Here is a tiny trained network, its code and every weight. The questions are about switching its units off for an input and a class, where a switched-off unit gives its printed mean instead of its output.

import numpy as np


def w(rows, s, z=0):
    codes = np.array(rows[::2]) - 128.0
    scale = np.full(codes.shape[1], s)
    scale[-1] = z or s
    return codes * scale


def f(y):
    return np.maximum(y, 0)


def log_softmax(a):
    a = a - a.max(-1, keepdims=True)
    return a - np.log(np.exp(a).sum(-1, keepdims=True))


def net(x, mask):
    res = np.array(x, float).reshape(1, 3) / 4 @ E
    y = f(res @ A[0][:, :-1].T + A[0][:, -1])
    res = res + np.where(mask, y, B[0][:, -1]) @ B[0][:, :-1]
    return log_softmax(res[-1] @ U[:, :-1].T + U[:, -1])


A, B = {}, {}
E = w([
[174,93,214,116,118,189,2,167,74,173,106,229],'x0',
[96,163,89,84,61,111,211,114,48,230,12,138],'x1',
[234,213,58,163,132,229,94,125,79,94,91,66],'x2',
],0.0079)
A[0] = w([
[75,14,231,73,104,15,142,121,169,142,193,166,64],'neuron 1',
[218,208,62,205,105,189,74,83,105,108,125,67,65],'neuron 2',
[134,121,95,76,55,89,146,97,42,201,67,96,34],'neuron 3',
[99,114,60,93,51,129,149,125,106,204,1,113,113],'neuron 4',
[134,59,161,228,180,132,91,145,136,57,187,93,63],'neuron 5',
[164,117,179,140,119,225,51,193,100,181,92,170,81],'neuron 6',
[191,170,97,183,159,201,124,133,71,92,88,84,103],'neuron 7',
[224,181,82,130,112,222,74,156,127,148,142,45,59],'neuron 8',
[97,202,46,117,195,94,228,65,225,107,157,68,102],'neuron 9',
[118,109,113,204,189,110,40,153,193,4,160,103,48],'neuron 10',
[177,117,181,219,220,153,71,99,202,46,234,70,140],'neuron 11',
[87,208,89,182,100,140,165,105,160,80,134,59,146],'neuron 12',
[98,146,32,167,125,92,198,75,151,54,136,48,54],'neuron 13',
[153,95,203,117,134,214,30,136,64,178,125,188,79],'neuron 14',
[186,120,92,159,146,181,148,180,153,91,61,130,255],'neuron 15',
[85,211,118,102,89,117,157,89,41,190,41,102,132],'neuron 16',
],0.0063,0.008)
B[0] = w([
[83,125,32,3,126,41,193,193,118,94,106,106,217],'neuron 1',
[85,94,114,39,158,3,192,162,125,118,55,134,186],'neuron 2',
[185,170,215,63,139,108,85,34,172,140,21,161,164],'neuron 3',
[161,162,120,74,156,177,77,140,179,193,64,106,193],'neuron 4',
[174,143,185,72,171,128,103,88,172,193,46,145,180],'neuron 5',
[170,81,137,167,87,153,97,113,40,120,191,210,188],'neuron 6',
[61,109,96,42,147,63,197,165,113,33,149,93,182],'neuron 7',
[101,108,73,57,114,51,221,130,121,95,31,123,177],'neuron 8',
[182,52,115,188,60,133,83,107,57,124,146,142,217],'neuron 9',
[210,169,184,58,191,155,119,69,113,184,22,97,191],'neuron 10',
[180,146,156,121,152,171,103,92,184,186,121,62,250],'neuron 11',
[127,82,92,153,71,158,101,135,86,143,129,161,193],'neuron 12',
[186,94,184,174,24,147,111,42,30,108,135,233,190],'neuron 13',
[155,54,119,167,98,109,108,85,60,126,187,210,198],'neuron 14',
[60,127,47,143,134,129,136,235,182,148,193,71,220],'neuron 15',
[188,160,142,102,203,172,66,117,186,200,143,104,197],'neuron 16',
],0.0071,0.011)
U = w([
[226,189,165,90,195,182,79,71,229,199,80,107,84],'0',
[185,20,128,195,51,143,93,85,22,116,140,200,96],'1',
[45,96,89,39,151,25,173,171,149,91,96,114,85],'2',
[45,120,77,188,143,200,89,224,215,173,175,84,255],'3',
[58,255,218,195,134,156,133,103,150,87,140,144,97],'4',
],0.0085,0.015)

Each question gives the input, the list of numbers given to net, and the class t.
The units are the neurons (one row each of A and B). Each row of codes is followed by its name. A weight is (code - 128) times the scale printed after its matrix; where a second scale follows, it is the last column's (A, B and U).
mask holds one flag per neuron, in row order. A switched-off neuron (its flag False) gives its mean, the last column of its row in B, instead of its output. The means were averaged over made-up inputs and are rounded, as every weight is.
A unit's drop is (log p(t) with every unit on - log p(t) with that unit switched off) / (log p(t) with every unit on - log p(t) with every unit switched off).
The circuit of an input: a set's keep is (log p(t) with only the set's units on - log p(t) with every unit switched off) / (log p(t) with every unit on - log p(t) with every unit switched off). Starting from the 12 units with the biggest drops (on a tie, the unit counted first), units are removed one at a time, each time the one whose removal leaves the highest keep (on an exact tie, the one counted first), for as long as the keep stays at least 0.8.
circuit, biggest first: the units of the circuit, biggest drop first
k most important neurons: the k neurons with the biggest drops, biggest first
drop of u: that unit's drop, to one decimal
input [-7,6,4], class 1: 4 most important neurons	(neuron 13; neuron 9; neuron 12; neuron 11)
input [-8,1,-7], class 1: circuit, biggest first	(neuron 9)
input [-6,8,4], class 0: 2 most important neurons	(neuron 16; neuron 4)
input [-6,-5,-5], class 1: 2 most important neurons	(neuron 9; neuron 13)
input [-4,-3,-2], class 1: circuit, biggest first	(neuron 9; neuron 13)
input [-3,-2,3], class 3: circuit, biggest first	(neuron 15; neuron 3)
input [-5,4,6], class 2: 2 most important neurons	(neuron 2; neuron 7)
input [-6,6,3], class 0: 4 most important neurons	(neuron 16; neuron 4; neuron 3; neuron 14)
input [-4,0,4], class 1: 3 most important neurons	(neuron 13; neuron 1; neuron 9)
input [8,8,-5], class 0: 4 most important neurons	(neuron 4; neuron 16; neuron 3; neuron 9)
input [-4,5,6], class 2: 3 most important neurons	(neuron 7; neuron 2; neuron 11)
input [-3,-1,1], class 3: 2 most important neurons	(neuron 14; neuron 6)
input [-8,7,5], class 1: 3 most important neurons	(neuron 13; neuron 9; neuron 12)
input [-4,-1,6], class 2: circuit, biggest first	(neuron 2)
input [8,-8,-3], class 0: 4 most important neurons	(neuron 11; neuron 5; neuron 10; neuron 9)
input [5,3,8], class 2: drop of neuron 4	0.0
input [5,-6,7], class 2: drop of neuron 7	0.5
input [4,1,6], class 2: drop of neuron 2	0.1
